Below is a small trained network, with its code and all its weights. Each question gives an input and a class and asks what happens when units are switched off, that is, made to give their printed mean instead of their output.

import numpy as np


def w(rows, s, z=0):
    codes = np.array(rows[::2]) - 128.0
    scale = np.full(codes.shape[1], s)
    scale[-1] = z or s
    return codes * scale


def f(y):
    return np.maximum(y, 0)


def log_softmax(a):
    a = a - a.max(-1, keepdims=True)
    return a - np.log(np.exp(a).sum(-1, keepdims=True))


def net(x, mask):
    res = np.array(x, float).reshape(1, 4) / 4 @ E
    y = f(res @ A[0][:, :-1].T + A[0][:, -1])
    res = res + np.where(mask, y, B[0][:, -1]) @ B[0][:, :-1]
    return log_softmax(res[-1] @ U[:, :-1].T + U[:, -1])


A, B = {}, {}
E = w([
[83,105,73,8],'x0',
[125,175,135,79],'x1',
[242,126,113,65],'x2',
[139,108,52,155],'x3',
],0.011)
A[0] = w([
[93,184,139,107,139],'n0',
[90,114,82,253,189],'n1',
[124,170,45,95,189],'n2',
[155,173,203,99,137],'n3',
[243,162,140,122,184],'n4',
[42,172,141,138,123],'n5',
[122,38,134,111,206],'n6',
[66,13,117,197,225],'n7',
[164,141,171,140,255],'n8',
[43,108,195,130,196],'n9',
[110,202,146,116,140],'n10',
],0.017,0.0049)
B[0] = w([
[48,159,107,115,175],'n0',
[151,142,214,206,249],'n1',
[132,34,106,108,206],'n2',
[185,118,118,91,191],'n3',
[235,208,143,56,240],'n4',
[116,250,113,109,211],'n5',
[82,84,127,174,178],'n6',
[214,77,166,178,235],'n7',
[167,137,137,101,198],'n8',
[150,202,210,73,227],'n9',
[101,147,76,128,170],'n10',
],0.02,0.014)
U = w([
[35,107,139,194,3],'0',
[9,147,96,127,82],'1',
[106,200,109,185,41],'2',
[159,155,114,116,200],'3',
[95,145,83,209,27],'4',
[34,35,96,131,49],'5',
[143,61,42,159,150],'6',
[126,116,203,149,221],'7',
],0.013,0.0044)

Each question gives the input, the list of numbers given to net, and the class t.
The units are the neurons (one row each of A and B). Each row of codes is followed by its name. A weight is (code - 128) times the scale printed after its matrix; where a second scale follows, it is the last column's (A, B and U).
mask holds one flag per neuron, in row order. A switched-off neuron (its flag False) gives its mean, the last column of its row in B, instead of its output. The means were averaged over made-up inputs and are rounded, as every weight is.
A unit's drop is (log p(t) with every unit on - log p(t) with that unit switched off) / (log p(t) with every unit on - log p(t) with every unit switched off).
The circuit of an input: a set's keep is (log p(t) with only the set's units on - log p(t) with every unit switched off) / (log p(t) with every unit on - log p(t) with every unit switched off). Starting from all 11 units, units are removed one at a time, each time the one whose removal leaves the highest keep (on an exact tie, the one counted first), for as long as the keep stays at least 0.8.
circuit, biggest first: the units of the circuit, biggest drop first
unit that matters most: the unit with the biggest drop
top k neurons: the k neurons with the biggest drops, biggest first
drop when u is switched off: that unit's drop, to one decimal
input [8,-2,-3,6], class 6: unit that matters most => n7
input [8,8,6,-2], class 6: circuit, biggest first => (n2 n9)
input [5,-6,1,-2], class 5: circuit, biggest first => (n4 n1 n6)
input [8,2,7,1], class 6: circuit, biggest first => (n2 n9)
input [2,6,-2,4], class 5: top 2 neurons => (n4 n2)
input [8,6,-5,8], class 5: circuit, biggest first => (n2 n4)
input [1,4,3,7], class 6: circuit, biggest first => (n9 n2)
input [6,1,1,-7], class 1: circuit, biggest first => (n4 n7 n1)
input [-6,2,-5,-7], class 2: top 3 neurons => (n5 n10 n2)
input [8,0,-3,3], class 5: top 2 neurons => (n4 n2)
input [5,4,-8,-6], class 2: top 2 neurons => (n9 n5)
input [6,4,-7,8], class 7: top 2 neurons => (n7 n2)
input [3,4,5,8], class 6: top 2 neurons => (n2 n9)
input [3,1,-8,-8], class 2: circuit, biggest first => (n5)
input [0,6,-6,3], class 2: drop when n5 is switched off => 0.6
input [4,2,2,3], class 5: drop when n7 is switched off => 0.1
input [6,-3,1,8], class 6: drop when n10 is switched off => 0.0
